Here is a tiny trained network, its code and every weight. The questions are about switching its units off for an input and a class, where a switched-off unit gives its printed mean instead of its output.

import numpy as np


def w(rows, s, z=0):
    codes = np.array(rows[::2]) - 128.0
    scale = np.full(codes.shape[1], s)
    scale[-1] = z or s
    return codes * scale


def norm(h):
    return h / np.sqrt((h * h).mean(-1, keepdims=True) + 1e-5)


def f(y):
    return np.maximum(y, 0)


def log_softmax(a):
    a = a - a.max(-1, keepdims=True)
    return a - np.log(np.exp(a).sum(-1, keepdims=True))


def net(x, mask):
    res = np.array(x, float).reshape(1, 4) / 4 @ E
    u = 0
    for l in range(4):
        y = f(norm(res) @ A[l][:, :-1].T + A[l][:, -1])
        res = res + np.where(mask[u : u + 6], y, B[l][:, -1]) @ B[l][:, :-1]
        u += 6
    return log_softmax(norm(res)[-1] @ U[:, :-1].T + U[:, -1])


A, B = {}, {}
E = w([
[54,184,184,114,49],'x0',
[171,254,106,131,164],'x1',
[95,120,37,57,165],'x2',
[65,93,147,98,173],'x3',
],0.0091)
A[0] = w([
[178,178,53,139,216,140],'0.n1',
[104,76,170,254,157,92],'0.n2',
[146,90,81,94,119,99],'0.n3',
[222,117,90,144,95,3],'0.n4',
[172,144,94,150,69,68],'0.n5',
[101,98,36,61,204,97],'0.n6',
],0.0096,0.0035)
B[0] = w([
[157,97,77,113,103,253],'0.n1',
[144,66,160,32,93,216],'0.n2',
[108,167,1,155,155,173],'0.n3',
[142,230,103,252,105,168],'0.n4',
[163,182,105,100,169,163],'0.n5',
[79,15,73,122,133,247],'0.n6',
],0.0065,0.0054)
A[1] = w([
[98,155,85,144,60,227],'1.n1',
[182,188,130,93,254,142],'1.n2',
[10,122,101,143,2,252],'1.n3',
[128,136,33,143,91,71],'1.n4',
[151,159,124,82,185,149],'1.n5',
[121,24,100,119,224,179],'1.n6',
],0.0082,0.0032)
B[1] = w([
[153,232,87,51,141,199],'1.n1',
[77,70,202,157,251,168],'1.n2',
[132,233,150,90,171,255],'1.n3',
[147,116,126,89,215,174],'1.n4',
[93,103,146,189,192,153],'1.n5',
[93,122,112,185,2,227],'1.n6',
],0.0081,0.0076)
A[2] = w([
[232,150,54,169,188,87],'2.n1',
[121,163,22,118,117,147],'2.n2',
[17,116,143,154,206,188],'2.n3',
[169,135,240,104,70,255],'2.n4',
[98,53,130,251,52,32],'2.n5',
[126,151,254,109,70,247],'2.n6',
],0.0078,0.0028)
B[2] = w([
[145,145,65,166,81,211],'2.n1',
[141,35,178,190,224,223],'2.n2',
[116,131,132,161,73,192],'2.n3',
[151,71,171,71,134,240],'2.n4',
[129,186,195,147,128,182],'2.n5',
[160,7,105,112,135,253],'2.n6',
],0.011,0.0057)
A[3] = w([
[186,212,97,156,80,192],'3.n1',
[114,207,186,52,121,120],'3.n2',
[170,101,175,136,119,2],'3.n3',
[14,110,140,132,54,15],'3.n4',
[122,123,95,83,48,150],'3.n5',
[171,130,6,123,97,88],'3.n6',
],0.011,0.0038)
B[3] = w([
[123,174,104,99,165,230],'3.n1',
[118,186,238,143,169,252],'3.n2',
[21,94,169,2,129,175],'3.n3',
[92,213,68,85,40,199],'3.n4',
[129,171,113,226,140,194],'3.n5',
[152,104,141,158,113,236],'3.n6',
],0.0078,0.0046)
U = w([
[125,41,93,158,178,253],'0',
[120,183,253,61,191,235],'1',
[97,121,183,176,196,5],'2',
[148,33,230,52,118,251],'3',
[114,240,105,74,185,3],'4',
[173,173,155,189,59,2],'5',
[51,129,107,90,39,146],'6',
[226,204,65,177,209,132],'7',
],0.011,0.005)

Each question gives the input, the list of numbers given to net, and the class t.
The units are the neurons (one row each of A and B). Each row of codes is followed by its name. A weight is (code - 128) times the scale printed after its matrix; where a second scale follows, it is the last column's (A, B and U).
mask holds one flag per neuron, layer by layer. A switched-off neuron (its flag False) gives its mean, the last column of its row in B, instead of its output. The means were averaged over made-up inputs and are rounded, as every weight is.
A unit's drop is (log p(t) with every unit on - log p(t) with that unit switched off) / (log p(t) with every unit on - log p(t) with every unit switched off).
The circuit of an input: a set's keep is (log p(t) with only the set's units on - log p(t) with every unit switched off) / (log p(t) with every unit on - log p(t) with every unit switched off). Starting from the 12 units with the biggest drops (on a tie, the unit counted first), units are removed one at a time, each time the one whose removal leaves the highest keep (on an exact tie, the one counted first), for as long as the keep stays at least 0.8.
units of the circuit, in order: the units of the circuit, biggest drop first
unit that matters most: the unit with the biggest drop
top k neurons: the k neurons with the biggest drops, biggest first
top k neurons in layer l: the k neurons of layer l with the biggest drops, biggest first
input [8,-4,2,-2], class 1: units of the circuit, in order : 1.n3
input [4,4,5,8], class 6: units of the circuit, in order : 0.n6; 2.n3; 3.n4
input [-8,7,7,1], class 0: units of the circuit, in order : 0.n6; 1.n3
input [-2,-1,2,4], class 6: units of the circuit, in order : 1.n6; 2.n6
input [-6,6,-8,5], class 3: units of the circuit, in order : 0.n2; 3.n3; 1.n3
input [-1,3,8,-6], class 0: top 2 neurons : 2.n2; 0.n6
input [-4,-2,-3,6], class 6: units of the circuit, in order : 1.n6; 2.n2
input [-1,-8,8,6], class 6: units of the circuit, in order : 1.n6; 3.n4; 2.n6
input [-6,4,-5,4], class 2: units of the circuit, in order : 1.n2; 1.n6
input [7,-1,5,4], class 1: top 4 neurons : 1.n3; 3.n2; 1.n6; 2.n1
input [4,0,5,5], class 6: units of the circuit, in order : 3.n4; 2.n3
input [8,1,6,2], class 1: units of the circuit, in order : 3.n2; 1.n3
input [0,4,-6,-2], class 3: top 2 neurons : 1.n3; 2.n6
input [2,2,-6,1], class 3: top neuron : 2.n6
input [6,-1,8,0], class 4: top 4 neurons in layer 2 : 2.n4; 2.n5; 2.n6; 2.n3
input [-3,8,-1,5], class 2: top 3 neurons in layer 1 : 1.n2; 1.n5; 1.n1
input [-3,-5,6,6], class 6: top 2 neurons : 1.n6; 3.n4
input [-1,2,3,6], class 6: top 3 neurons in layer 2 : 2.n6; 2.n3; 2.n4
input [0,3,4,-2], class 0: top 2 neurons : 2.n2; 0.n6
input [1,-8,5,2], class 6: unit that matters most : 3.n4
input [0,7,3,8], class 0: top 3 neurons in layer 0 : 0.n1; 0.n6; 0.n2
